Here is a tiny trained network, its code and every weight. The questions are about switching its units off for an input and a target symbol, where a switched-off unit gives its printed mean instead of its output.

import numpy as np


def w(rows, s, z=0):
    codes = np.array(rows[::2]) - 128.0
    scale = np.full(codes.shape[1], s)
    scale[-1] = z or s
    return codes * scale


def f(y):
    return y / 2 * (1 + np.tanh(0.7978845608 * (y + 0.044715 * y**3)))


def softmax(a):
    e = np.exp(a - a.max(-1, keepdims=True))
    return e / e.sum(-1, keepdims=True)


def log_softmax(a):
    a = a - a.max(-1, keepdims=True)
    return a - np.log(np.exp(a).sum(-1, keepdims=True))


def net(x, mask):
    ids = ['αβγδεζηθλμπσφψ'.index(c) for c in x.split()]
    T = len(ids)
    res = E[ids] + P[:T]
    u = 0
    for l in range(2):
        r = res
        for j in range(3):
            rows = slice(2 * j, 2 * j + 2)
            q, k, v = (r @ M[l][rows].T for M in (Q, K, V))
            z = softmax(np.where(np.tri(T) > 0, q @ k.T / 2**0.5, -1e9)) @ v
            o = O[l][rows]
            res = res + np.where(mask[u + j], z, o[:, -1]) @ o[:, :-1]
        u += 3
        y = f(res @ A[l][:, :-1].T + A[l][:, -1])
        res = res + np.where(mask[u : u + 12], y, B[l][:, -1]) @ B[l][:, :-1]
        u += 12
    return log_softmax(res[-1] @ U[:, :-1].T + U[:, -1])


Q, K, V, O, A, B = {}, {}, {}, {}, {}, {}
E = w([
[159,79,98,142],'α',
[43,143,109,123],'β',
[177,172,26,111],'γ',
[68,132,248,188],'δ',
[69,117,78,169],'ε',
[100,153,166,156],'ζ',
[97,191,146,112],'η',
[129,96,102,32],'θ',
[196,198,85,210],'λ',
[215,185,170,130],'μ',
[146,45,146,159],'π',
[178,121,250,86],'σ',
[70,19,125,44],'φ',
[41,137,124,127],'ψ',
],0.015)
P = w([
[114,74,204,74],'0',
[249,55,178,77],'1',
[247,87,149,90],'2',
[206,127,139,92],'3',
[177,151,119,106],'4',
[161,183,108,108],'5',
[165,203,94,130],'6',
[123,252,66,129],'7',
[135,198,88,145],'8',
],0.0021)
Q[0] = w([
[102,105,2,197],'L0H1',
[191,112,89,215],'L0H1',
[8,103,147,168],'L0H2',
[115,154,146,160],'L0H2',
[110,91,141,190],'L0H3',
[144,216,44,70],'L0H3',
],0.0079)
K[0] = w([
[85,198,43,237],'L0H1',
[70,255,123,130],'L0H1',
[82,126,60,99],'L0H2',
[127,192,151,120],'L0H2',
[114,212,121,146],'L0H3',
[123,71,132,155],'L0H3',
],0.0081)
V[0] = w([
[15,168,106,131],'L0H1',
[172,97,159,204],'L0H1',
[90,171,163,51],'L0H2',
[56,197,54,65],'L0H2',
[148,253,126,98],'L0H3',
[138,111,74,40],'L0H3',
],0.0068)
O[0] = w([
[60,254,139,64,45],'L0H1',
[78,64,86,187,146],'L0H1',
[183,105,143,75,147],'L0H2',
[123,89,124,128,4],'L0H2',
[250,57,160,37,20],'L0H3',
[108,167,220,102,131],'L0H3',
],0.0058,0.0015)
A[0] = w([
[214,227,106,154,108],'L0N1',
[94,163,121,90,146],'L0N2',
[129,142,141,135,212],'L0N3',
[133,91,2,131,191],'L0N4',
[87,210,32,109,254],'L0N5',
[116,21,95,62,121],'L0N6',
[148,178,185,109,200],'L0N7',
[22,41,135,139,126],'L0N8',
[180,183,113,82,132],'L0N9',
[180,127,26,90,150],'L0N10',
[157,24,117,22,110],'L0N11',
[233,151,88,189,72],'L0N12',
],0.0088,0.0052)
B[0] = w([
[94,136,122,211,169],'L0N1',
[189,107,105,129,146],'L0N2',
[180,133,141,141,193],'L0N3',
[85,84,79,100,235],'L0N4',
[183,6,172,148,255],'L0N5',
[24,182,81,98,192],'L0N6',
[161,121,209,117,194],'L0N7',
[107,185,28,185,204],'L0N8',
[76,156,223,144,151],'L0N9',
[48,126,125,47,190],'L0N10',
[46,215,186,108,204],'L0N11',
[82,254,101,163,166],'L0N12',
],0.0067,0.0045)
Q[1] = w([
[111,108,251,173],'L1H1',
[6,73,123,182],'L1H1',
[244,78,208,191],'L1H2',
[159,155,254,177],'L1H2',
[109,195,176,75],'L1H3',
[119,153,205,118],'L1H3',
],0.0062)
K[1] = w([
[165,94,187,85],'L1H1',
[127,95,122,182],'L1H1',
[179,154,128,114],'L1H2',
[157,188,254,161],'L1H2',
[138,101,111,79],'L1H3',
[184,169,98,131],'L1H3',
],0.01)
V[1] = w([
[214,118,114,73],'L1H1',
[33,142,146,183],'L1H1',
[142,50,120,55],'L1H2',
[73,97,152,49],'L1H2',
[85,155,2,30],'L1H3',
[116,15,146,142],'L1H3',
],0.0062)
O[1] = w([
[174,73,97,150,12],'L1H1',
[58,230,179,85,254],'L1H1',
[86,2,68,68,99],'L1H2',
[57,103,132,129,221],'L1H2',
[27,8,250,201,71],'L1H3',
[173,96,151,80,174],'L1H3',
],0.0068,0.0021)
A[1] = w([
[130,141,226,93,30],'L1N1',
[145,85,64,210,196],'L1N2',
[95,76,137,112,138],'L1N3',
[115,126,175,151,247],'L1N4',
[97,176,179,113,34],'L1N5',
[247,165,116,133,77],'L1N6',
[52,156,133,194,91],'L1N7',
[77,157,100,135,62],'L1N8',
[164,55,197,77,253],'L1N9',
[130,158,129,141,104],'L1N10',
[61,89,143,124,125],'L1N11',
[114,99,109,106,125],'L1N12',
],0.012,0.0044)
B[1] = w([
[110,114,71,127,191],'L1N1',
[132,17,45,168,193],'L1N2',
[81,121,196,144,217],'L1N3',
[161,186,88,57,213],'L1N4',
[150,86,77,120,193],'L1N5',
[70,20,194,192,226],'L1N6',
[253,158,109,170,220],'L1N7',
[188,127,25,190,178],'L1N8',
[222,118,106,58,223],'L1N9',
[153,110,154,101,146],'L1N10',
[76,137,198,197,254],'L1N11',
[124,160,159,93,173],'L1N12',
],0.0058,0.0072)
U = w([
[117,25,111,179,96],'α',
[193,110,159,74,127],'β',
[58,177,219,60,174],'γ',
[112,175,45,83,164],'δ',
[135,142,141,121,124],'ε',
[119,145,133,126,5],'ζ',
[146,189,133,81,214],'η',
[118,128,165,130,188],'θ',
[54,222,130,173,94],'λ',
[101,175,96,113,117],'μ',
[171,157,86,191,11],'π',
[150,246,98,103,226],'σ',
[122,123,255,200,51],'φ',
[150,181,143,96,184],'ψ',
],0.0083,0.0033)

Each question gives the input, a string of symbols that net reads in full, and the target symbol t.
The units are the heads (2 rows each of Q, K, V and O) and the neurons (one row each of A and B). Each row of codes is followed by its name. A weight is (code - 128) times the scale printed after its matrix; where a second scale follows, it is the last column's (O, A, B and U).
mask holds one flag per unit, layer by layer, with each layer's heads first. A switched-off unit (its flag False) gives its mean, the last column of its rows in O or B, instead of its output. The means were averaged over made-up inputs and are rounded, as every weight is.
A unit's drop is (log p(t) with every unit on - log p(t) with that unit switched off) / (log p(t) with every unit on - log p(t) with every unit switched off).
The circuit of an input: a set's keep is (log p(t) with only the set's units on - log p(t) with every unit switched off) / (log p(t) with every unit on - log p(t) with every unit switched off). Starting from the 12 units with the biggest drops (on a tie, the unit counted first), units are removed one at a time, each time the one whose removal leaves the highest keep (on an exact tie, the one counted first), for as long as the keep stays at least 0.8.
units of the circuit, in order: the units of the circuit, biggest drop first
most important unit: the unit with the biggest drop
top k neurons: the k neurons with the biggest drops, biggest first
k most important neurons of layer l: the k neurons of layer l with the biggest drops, biggest first
which heads matter: for each layer, one digit per head in row order, 1 if its drop is at least 0.15 and else 0, layers parted by /
drop when u is switched off: that unit's drop, to one decimal
input β θ α λ, target π: units of the circuit, in order -> L0N1, L1N7, L1N2
input α η μ ζ, target φ: 3 most important neurons of layer 0 -> L0N4, L0N6, L0N10
input α ε θ ε, target α: units of the circuit, in order -> L0N5, L1N2, L0N11
input λ α β ε β α γ, target α: units of the circuit, in order -> L0N5, L1N2
input α θ θ α α γ α ψ, target α: units of the circuit, in order -> L0N11, L0N5, L1H3
input μ ε δ δ μ δ θ ε, target α: which heads matter -> 001 / 010
input ζ μ α π α γ, target α: which heads matter -> 001 / 000
input α φ β, target φ: units of the circuit, in order -> L1H3, L1N11, L0N6
input π δ δ α δ, target σ: which heads matter -> 000 / 100
input μ β β α α ψ, target α: which heads matter -> 000 / 110
input α δ α μ α ψ α μ η, target φ: most important unit -> L1H2
input α μ α δ δ α, target δ: which heads matter -> 000 / 001
input α μ θ η φ, target λ: top 2 neurons -> L0N6, L1N11
input δ η δ β α ζ η, target β: most important unit -> L0N5
input σ μ λ μ φ, target λ: top 2 neurons -> L1N11, L0N6
input η ε π δ α α α α, target α: 2 most important neurons of layer 1 -> L1N2, L1N4
input δ δ π, target δ: which heads matter -> 001 / 001
input δ α θ γ π γ λ μ, target φ: drop when L1N6 is switched off -> 1.0
input δ α α α μ μ γ θ, target γ: drop when L1N11 is switched off -> 0.1
input σ η α δ δ α, target δ: most important unit -> L1H3
input φ λ θ δ σ, target β: drop when L0N7 is switched off -> 0.2
